Below is a small trained network, with its code and all its weights. Each question gives an input and a class and asks what happens when units are switched off, that is, made to give their printed mean instead of their output.

import numpy as np


def w(rows, s, z=0):
    codes = np.array(rows[::2]) - 128.0
    scale = np.full(codes.shape[1], s)
    scale[-1] = z or s
    return codes * scale


def norm(h):
    return h / np.sqrt((h * h).mean(-1, keepdims=True) + 1e-5)


def f(y):
    return np.maximum(y, 0)


def log_softmax(a):
    a = a - a.max(-1, keepdims=True)
    return a - np.log(np.exp(a).sum(-1, keepdims=True))


def net(x, mask):
    res = np.array(x, float).reshape(1, 2) / 4 @ E
    u = 0
    for l in range(3):
        y = f(norm(res) @ A[l][:, :-1].T + A[l][:, -1])
        res = res + np.where(mask[u : u + 6], y, B[l][:, -1]) @ B[l][:, :-1]
        u += 6
    return log_softmax(norm(res)[-1] @ U[:, :-1].T + U[:, -1])


A, B = {}, {}
E = w([
[253,163,146,155,197,105,88],'x0',
[162,148,37,78,105,28,148],'x1',
],0.0016)
A[0] = w([
[159,100,144,131,91,145,138,11],'L0N1',
[18,46,90,135,80,194,189,255],'L0N2',
[100,92,226,206,157,162,134,14],'L0N3',
[86,57,200,182,140,157,75,152],'L0N4',
[147,95,25,84,104,47,167,185],'L0N5',
[209,169,202,135,249,88,110,158],'L0N6',
],0.0016,0.00054)
B[0] = w([
[159,143,152,69,105,119,133,128],'L0N1',
[231,95,130,234,144,73,65,254],'L0N2',
[151,223,70,17,151,131,135,197],'L0N3',
[210,146,92,46,157,127,208,207],'L0N4',
[143,181,180,104,203,217,200,214],'L0N5',
[109,60,79,253,61,134,138,216],'L0N6',
],0.0019,0.0022)
A[1] = w([
[220,215,123,132,157,117,140,174],'L1N1',
[142,158,80,69,80,72,100,62],'L1N2',
[118,76,102,212,149,196,124,206],'L1N3',
[2,76,128,143,57,137,132,10],'L1N4',
[149,117,71,217,105,78,145,89],'L1N5',
[122,104,72,142,88,155,85,76],'L1N6',
],0.0023,0.0013)
B[1] = w([
[70,71,142,123,57,63,129,254],'L1N1',
[130,157,118,62,111,83,150,165],'L1N2',
[121,170,106,44,114,87,168,254],'L1N3',
[127,63,77,250,96,89,30,188],'L1N4',
[122,127,192,82,147,188,149,186],'L1N5',
[142,62,151,112,114,110,123,140],'L1N6',
],0.0025,0.0023)
A[2] = w([
[109,108,161,101,104,65,165,254],'L2N1',
[40,133,54,137,77,130,139,146],'L2N2',
[194,210,66,90,171,139,62,69],'L2N3',
[120,105,156,90,91,81,150,60],'L2N4',
[192,140,145,206,185,104,63,31],'L2N5',
[103,136,216,144,155,252,112,173],'L2N6',
],0.0032,0.00059)
B[2] = w([
[114,119,135,138,151,184,118,253],'L2N1',
[194,97,180,163,131,93,98,231],'L2N2',
[10,100,195,125,133,255,146,161],'L2N3',
[109,164,132,132,141,168,110,213],'L2N4',
[63,70,126,167,48,110,97,198],'L2N5',
[155,167,50,47,150,61,184,250],'L2N6',
],0.0038,0.0023)
U = w([
[132,65,146,210,74,89,94,149],'0',
[148,155,95,43,149,94,184,138],'1',
[104,160,177,145,176,233,106,141],'2',
[108,244,67,203,178,117,37,14],'3',
[102,252,69,210,176,114,42,7],'4',
[113,244,68,210,181,117,45,24],'5',
[97,249,65,215,190,111,42,4],'6',
],0.015)

Each question gives the input, the list of numbers given to net, and the class t.
The units are the neurons (one row each of A and B). Each row of codes is followed by its name. A weight is (code - 128) times the scale printed after its matrix; where a second scale follows, it is the last column's (A, B and U).
mask holds one flag per neuron, layer by layer. A switched-off neuron (its flag False) gives its mean, the last column of its row in B, instead of its output. The means were averaged over made-up inputs and are rounded, as every weight is.
A unit's drop is (log p(t) with every unit on - log p(t) with that unit switched off) / (log p(t) with every unit on - log p(t) with every unit switched off).
The circuit of an input: a set's keep is (log p(t) with only the set's units on - log p(t) with every unit switched off) / (log p(t) with every unit on - log p(t) with every unit switched off). Starting from the 12 units with the biggest drops (on a tie, the unit counted first), units are removed one at a time, each time the one whose removal leaves the highest keep (on an exact tie, the one counted first), for as long as the keep stays at least 0.8.
units of the circuit, in order: the units of the circuit, biggest drop first
unit that matters most: the unit with the biggest drop
top k neurons: the k neurons with the biggest drops, biggest first
k most important neurons of layer l: the k neurons of layer l with the biggest drops, biggest first
drop of u: that unit's drop, to one decimal
input [8,-3], class 0: units of the circuit, in order : [L2N5]
input [6,-7], class 1: 2 most important neurons of layer 2 : [L2N6, L2N2]
input [3,-2], class 2: top 2 neurons : [L0N2, L1N3]
input [-3,-1], class 2: top 4 neurons : [L0N2, L1N3, L2N6, L0N6]
input [-1,0], class 2: 2 most important neurons of layer 1 : [L1N4, L1N5]
input [2,0], class 2: top 3 neurons : [L0N2, L1N3, L1N5]
input [-3,3], class 2: 2 most important neurons of layer 1 : [L1N3, L1N4]
input [3,1], class 2: top 2 neurons : [L0N2, L1N5]
input [5,-6], class 1: top 2 neurons : [L2N6, L0N2]
input [-1,-1], class 2: top 2 neurons : [L2N6, L1N4]
input [-3,0], class 2: top 2 neurons : [L0N2, L1N5]
input [-5,-4], class 0: top 2 neurons : [L1N4, L0N5]
input [3,-4], class 1: top 2 neurons : [L0N2, L1N4]
input [1,1], class 2: unit that matters most : L2N6
input [1,-4], class 1: drop of L0N2 : 0.1
input [-7,-5], class 0: drop of L1N4 : 1.4
input [4,-6], class 1: drop of L0N2 : 0.3
